Below is a small trained network, with its code and all its weights. Each question gives an input and a target symbol and asks what happens when units are switched off, that is, made to give their printed mean instead of their output.

import numpy as np


def w(rows, s, z=0):
    codes = np.array(rows[::2]) - 128.0
    scale = np.full(codes.shape[1], s)
    scale[-1] = z or s
    return codes * scale


def f(y):
    return np.maximum(y, 0)


def softmax(a):
    e = np.exp(a - a.max(-1, keepdims=True))
    return e / e.sum(-1, keepdims=True)


def log_softmax(a):
    a = a - a.max(-1, keepdims=True)
    return a - np.log(np.exp(a).sum(-1, keepdims=True))


def net(x, mask):
    ids = ['ΣΨΩαζμπτ'.index(c) for c in x.split()]
    T = len(ids)
    res = E[ids] + P[:T]
    r = res
    for j in range(3):
        rows = slice(2 * j, 2 * j + 2)
        q, k, v = (r @ M[0][rows].T for M in (Q, K, V))
        z = softmax(np.where(np.tri(T) > 0, q @ k.T / 2**0.5, -1e9)) @ v
        o = O[0][rows]
        res = res + np.where(mask[j], z, o[:, -1]) @ o[:, :-1]
    y = f(res @ A[0][:, :-1].T + A[0][:, -1])
    res = res + np.where(mask[3:19], y, B[0][:, -1]) @ B[0][:, :-1]
    return log_softmax(res[-1] @ U[:, :-1].T + U[:, -1])


Q, K, V, O, A, B = {}, {}, {}, {}, {}, {}
E = w([
[223,127,120,56,207,225],'Σ',
[161,240,125,223,244,98],'Ψ',
[99,152,235,48,108,175],'Ω',
[91,191,211,167,155,228],'α',
[63,110,232,128,204,73],'ζ',
[124,155,96,132,107,200],'μ',
[3,157,110,117,109,109],'π',
[122,98,71,39,140,151],'τ',
],0.014)
P = w([
[3,104,50,147,230,223],'0',
[161,210,111,93,165,104],'1',
[150,216,124,100,164,115],'2',
[149,214,111,100,170,120],'3',
[143,217,118,101,176,124],'4',
[133,222,123,110,178,134],'5',
[132,226,120,110,187,134],'6',
[127,212,116,104,188,137],'7',
],0.0068)
Q[0] = w([
[204,13,159,225,28,54],'H1',
[119,122,134,94,227,138],'H1',
[152,35,159,194,59,46],'H2',
[252,72,138,150,111,48],'H2',
[87,255,171,83,247,197],'H3',
[96,120,180,176,155,129],'H3',
],0.0081)
K[0] = w([
[251,222,196,93,41,25],'H1',
[108,104,137,187,215,154],'H1',
[141,254,80,122,23,163],'H2',
[208,222,72,66,88,176],'H2',
[1,6,56,171,234,207],'H3',
[117,168,92,128,105,193],'H3',
],0.0088)
V[0] = w([
[40,1,46,47,67,146],'H1',
[12,145,195,228,121,128],'H1',
[233,159,42,108,125,124],'H2',
[142,46,234,134,158,79],'H2',
[150,51,183,188,223,107],'H3',
[107,115,61,224,94,223],'H3',
],0.0076)
O[0] = w([
[93,2,164,180,169,150,207],'H1',
[232,72,146,142,58,72,239],'H1',
[99,108,52,130,148,189,3],'H2',
[182,109,193,48,201,36,116],'H2',
[143,193,150,164,60,200,181],'H3',
[102,47,20,93,78,161,214],'H3',
],0.0096,0.0048)
A[0] = w([
[120,134,72,166,136,77,253],'N1',
[60,141,160,151,71,102,130],'N2',
[76,135,104,199,58,138,156],'N3',
[133,57,185,95,23,170,123],'N4',
[93,110,136,88,92,119,155],'N5',
[95,97,139,139,186,152,58],'N6',
[180,132,97,174,138,162,112],'N7',
[56,140,106,189,91,56,97],'N8',
[129,109,174,74,121,145,162],'N9',
[96,148,140,123,166,144,126],'N10',
[153,168,158,188,104,162,169],'N11',
[111,124,129,105,123,43,59],'N12',
[152,254,93,132,108,90,29],'N13',
[131,51,144,177,91,82,54],'N14',
[126,116,153,149,153,187,233],'N15',
[85,161,170,175,128,72,183],'N16',
],0.0096,0.0059)
B[0] = w([
[49,40,108,70,120,108,185],'N1',
[153,148,176,134,148,191,167],'N2',
[119,144,148,126,51,112,199],'N3',
[99,189,84,140,142,153,229],'N4',
[104,142,97,105,191,154,169],'N5',
[126,111,154,177,99,118,210],'N6',
[146,86,156,205,138,152,183],'N7',
[186,94,254,105,163,175,154],'N8',
[77,164,92,155,161,81,217],'N9',
[138,167,159,145,82,132,186],'N10',
[121,113,147,154,142,70,206],'N11',
[209,141,130,161,100,130,166],'N12',
[76,61,189,118,152,172,233],'N13',
[199,162,104,127,160,197,172],'N14',
[146,154,117,135,132,73,254],'N15',
[141,162,113,75,137,133,198],'N16',
],0.0095,0.0083)
U = w([
[68,84,58,48,126,99,171],'Σ',
[69,73,164,177,159,96,53],'Ψ',
[143,124,90,120,2,77,236],'Ω',
[161,169,172,197,58,99,78],'α',
[64,222,104,108,173,169,72],'ζ',
[129,139,146,79,176,78,254],'μ',
[184,120,119,146,178,215,101],'π',
[120,92,197,53,100,195,67],'τ',
],0.0079,0.0048)

Each question gives the input, a string of symbols that net reads in full, and the target symbol t.
The units are the heads (2 rows each of Q, K, V and O) and the neurons (one row each of A and B). Each row of codes is followed by its name. A weight is (code - 128) times the scale printed after its matrix; where a second scale follows, it is the last column's (O, A, B and U).
mask holds one flag per unit, heads first, then neurons. A switched-off unit (its flag False) gives its mean, the last column of its rows in O or B, instead of its output. The means were averaged over made-up inputs and are rounded, as every weight is.
A unit's drop is (log p(t) with every unit on - log p(t) with that unit switched off) / (log p(t) with every unit on - log p(t) with every unit switched off).
The circuit of an input: a set's keep is (log p(t) with only the set's units on - log p(t) with every unit switched off) / (log p(t) with every unit on - log p(t) with every unit switched off). Starting from the 12 units with the biggest drops (on a tie, the unit counted first), units are removed one at a time, each time the one whose removal leaves the highest keep (on an exact tie, the one counted first), for as long as the keep stays at least 0.8.
circuit, biggest first: the units of the circuit, biggest drop first
top k neurons: the k neurons with the biggest drops, biggest first
drop when u is switched off: that unit's drop, to one decimal
input τ τ μ ζ Ω π, target μ: circuit, biggest first : [H2]
input π α α Ψ, target π: circuit, biggest first : [H1, N14]
input Ω τ ζ τ, target μ: circuit, biggest first : [H2, H3]
input Ψ μ Ω τ, target τ: circuit, biggest first : [N13, H1, N15]
input Ψ τ α, target τ: top 3 neurons : [N13, N9, N15]
input α Σ μ μ, target Ω: circuit, biggest first : [H3, H1]
input π Σ ζ α μ α τ, target π: top 3 neurons : [N14, N12, N15]
input Ψ π ζ Σ τ, target τ: circuit, biggest first : [N13, H1]
input τ τ Σ ζ π μ, target μ: top 2 neurons : [N13, N7]
input ζ Σ Ω ζ, target α: top 3 neurons : [N12, N1, N5]
input π Ψ ζ Ω, target π: top 3 neurons : [N14, N12, N4]
input ζ τ Ψ Σ π π Σ Σ, target α: circuit, biggest first : [H3, H1]
input ζ Ω ζ α τ, target α: top 3 neurons : [N12, N1, N5]
input Ω ζ Σ μ π, target μ: circuit, biggest first : [H2, H3]
input μ ζ Σ, target Σ: circuit, biggest first : [H3]
input π Σ ζ μ ζ, target π: circuit, biggest first : [N14, H1]
input Σ Σ Ω Σ π, target ζ: top 2 neurons : [N13, N5]
input μ Ψ Σ Σ Ω Σ Σ Ω, target Σ: circuit, biggest first : [H3, H2]
input ζ Σ π π, target α: top 2 neurons : [N12, N1]
input μ Σ μ Σ Σ τ, target Σ: top neuron : [N1]
input α Ω Σ ζ, target Ω: drop when H1 is switched off : 0.9
input Ψ Ω α ζ τ Σ Ψ, target τ: drop when N13 is switched off : 1.1
